Below are the code and all the weights of a small trained network. Each question names an input and a target symbol and asks about switching units off, where a switched-off unit gives its printed mean instead of its output.

import numpy as np


def w(rows, s, z=0):
    codes = np.array(rows[::2]) - 128.0
    scale = np.full(codes.shape[1], s)
    scale[-1] = z or s
    return codes * scale


def norm(h):
    return h / np.sqrt((h * h).mean(-1, keepdims=True) + 1e-5)


def f(y):
    return np.maximum(y, 0)


def softmax(a):
    e = np.exp(a - a.max(-1, keepdims=True))
    return e / e.sum(-1, keepdims=True)


def log_softmax(a):
    a = a - a.max(-1, keepdims=True)
    return a - np.log(np.exp(a).sum(-1, keepdims=True))


def net(x, mask):
    ids = ['αγδεξπ'.index(c) for c in x.split()]
    T = len(ids)
    res = E[ids] + P[:T]
    r = norm(res)
    for j in range(3):
        rows = slice(4 * j, 4 * j + 4)
        q, k, v = (r @ M[0][rows].T for M in (Q, K, V))
        z = softmax(np.where(np.tri(T) > 0, q @ k.T / 4**0.5, -1e9)) @ v
        o = O[0][rows]
        res = res + np.where(mask[j], z, o[:, -1]) @ o[:, :-1]
    y = f(norm(res) @ A[0][:, :-1].T + A[0][:, -1])
    res = res + np.where(mask[3:7], y, B[0][:, -1]) @ B[0][:, :-1]
    return log_softmax(norm(res)[-1] @ U[:, :-1].T + U[:, -1])


Q, K, V, O, A, B = {}, {}, {}, {}, {}, {}
E = w([
[11,55,2,193,224],'α',
[137,117,77,159,119],'γ',
[197,172,101,160,184],'δ',
[155,87,42,96,180],'ε',
[133,153,142,182,133],'ξ',
[84,191,111,118,109],'π',
],0.0074)
P = w([
[179,211,1,147,70],'0',
[79,137,58,158,189],'1',
[159,178,104,132,73],'2',
[68,110,128,162,192],'3',
[136,157,152,130,78],'4',
[55,89,189,146,174],'5',
[111,127,210,127,76],'6',
[52,77,217,136,150],'7',
],0.0044)
Q[0] = w([
[148,140,114,209,55],'head 1',
[79,117,83,63,81],'head 1',
[113,101,105,78,86],'head 1',
[112,125,152,109,128],'head 1',
[95,62,103,176,167],'head 2',
[163,102,149,128,90],'head 2',
[51,134,125,149,213],'head 2',
[105,155,151,130,167],'head 2',
[76,97,128,232,254],'head 3',
[139,123,99,61,115],'head 3',
[67,116,93,219,163],'head 3',
[121,175,139,103,127],'head 3',
],0.011)
K[0] = w([
[75,127,235,182,152],'head 1',
[91,16,107,103,127],'head 1',
[71,59,82,148,144],'head 1',
[104,137,99,149,132],'head 1',
[134,63,191,79,155],'head 2',
[152,98,77,169,118],'head 2',
[113,164,254,50,152],'head 2',
[123,222,203,125,157],'head 2',
[18,138,189,162,53],'head 3',
[184,90,97,135,120],'head 3',
[78,99,196,128,90],'head 3',
[162,159,108,119,97],'head 3',
],0.0093)
V[0] = w([
[155,45,99,122,194],'head 1',
[144,171,117,73,57],'head 1',
[222,141,148,94,174],'head 1',
[138,77,13,117,48],'head 1',
[165,148,145,174,197],'head 2',
[1,201,195,89,166],'head 2',
[98,83,86,6,113],'head 2',
[18,97,113,133,39],'head 2',
[188,192,172,203,153],'head 3',
[90,96,98,114,57],'head 3',
[155,52,150,216,165],'head 3',
[161,72,24,83,116],'head 3',
],0.0057)
O[0] = w([
[111,172,141,238,186,118],'head 1',
[116,100,126,71,146,112],'head 1',
[170,73,50,166,112,71],'head 1',
[175,134,201,117,200,255],'head 1',
[116,176,102,68,72,153],'head 2',
[113,211,64,172,184,92],'head 2',
[81,46,110,211,136,63],'head 2',
[232,95,145,181,210,157],'head 2',
[232,67,57,252,89,149],'head 3',
[90,111,135,96,123,151],'head 3',
[243,59,88,56,111,121],'head 3',
[140,124,208,108,112,177],'head 3',
],0.0045,0.004)
A[0] = w([
[65,4,178,214,120,227],'neuron 1',
[245,120,234,58,28,105],'neuron 2',
[116,245,141,91,22,7],'neuron 3',
[73,179,75,78,181,154],'neuron 4',
],0.0038,0.0017)
B[0] = w([
[96,66,53,54,100,181],'neuron 1',
[67,142,136,184,143,254],'neuron 2',
[191,44,158,29,3,168],'neuron 3',
[71,136,145,129,64,184],'neuron 4',
],0.0056,0.0041)
U = w([
[188,71,171,74,187,78],'α',
[58,201,83,178,154,195],'γ',
[240,129,31,144,121,207],'δ',
[155,112,207,214,85,6],'ε',
[110,163,132,2,57,113],'ξ',
[155,89,87,80,89,160],'π',
],0.007,0.0011)

Each question gives the input, a string of symbols that net reads in full, and the target symbol t.
The units are the heads (4 rows each of Q, K, V and O) and the neurons (one row each of A and B). Each row of codes is followed by its name. A weight is (code - 128) times the scale printed after its matrix; where a second scale follows, it is the last column's (O, A, B and U).
mask holds one flag per unit, heads first, then neurons. A switched-off unit (its flag False) gives its mean, the last column of its rows in O or B, instead of its output. The means were averaged over made-up inputs and are rounded, as every weight is.
A unit's drop is (log p(t) with every unit on - log p(t) with that unit switched off) / (log p(t) with every unit on - log p(t) with every unit switched off).
The circuit of an input: a set's keep is (log p(t) with only the set's units on - log p(t) with every unit switched off) / (log p(t) with every unit on - log p(t) with every unit switched off). Starting from all 7 units, units are removed one at a time, each time the one whose removal leaves the highest keep (on an exact tie, the one counted first), for as long as the keep stays at least 0.8.
units of the circuit, in order: the units of the circuit, biggest drop first
most important unit: the unit with the biggest drop
top k neurons: the k neurons with the biggest drops, biggest first
heads that matter: for each layer, one digit per head in row order, 1 if its drop is at least 0.15 and else 0, layers parted by /
drop of u: that unit's drop, to one decimal
input α ξ γ α π δ γ γ, target ξ: units of the circuit, in order => [head 2; head 3]
input γ δ ε ξ π ξ, target γ: units of the circuit, in order => [head 2]
input α γ ε π π π γ ε, target γ: heads that matter => 011
input γ ε δ γ, target π: units of the circuit, in order => [head 2; head 1; head 3]
input δ δ π ε γ γ, target π: heads that matter => 000
input α γ δ δ γ γ, target ξ: heads that matter => 010
input π π π γ γ δ, target ξ: units of the circuit, in order => [head 1; head 2]
input δ α γ, target ε: heads that matter => 010
input α π γ δ γ δ, target ξ: top 2 neurons => [neuron 3; neuron 2]
input ε γ ξ γ ε π γ δ, target γ: heads that matter => 001
input γ γ ε, target α: units of the circuit, in order => [head 1; head 3]
input γ π γ γ π γ ξ γ, target δ: units of the circuit, in order => [head 3; head 2]
input γ γ α γ ξ ξ π ε, target γ: units of the circuit, in order => [head 2; head 1]
input π γ γ γ γ δ γ α, target ξ: units of the circuit, in order => [head 2; head 3]
input π γ γ, target ε: units of the circuit, in order => [neuron 2; head 2]
input δ γ α ξ π π ξ ξ, target γ: units of the circuit, in order => [head 2; head 3]
input γ γ γ π γ δ, target γ: units of the circuit, in order => [head 3]
input π ξ π δ π, target δ: heads that matter => 011
input γ α γ γ, target α: heads that matter => 001
input ξ γ α γ π γ δ, target δ: most important unit => head 1
input ξ ξ γ γ π γ δ, target δ: drop of head 3 => 0.7
input γ ε π δ ξ ε, target δ: drop of head 3 => 1.0
input γ π ε, target α: drop of neuron 4 => 0.1
input ξ γ δ ε γ γ γ π, target γ: drop of head 2 => 1.1
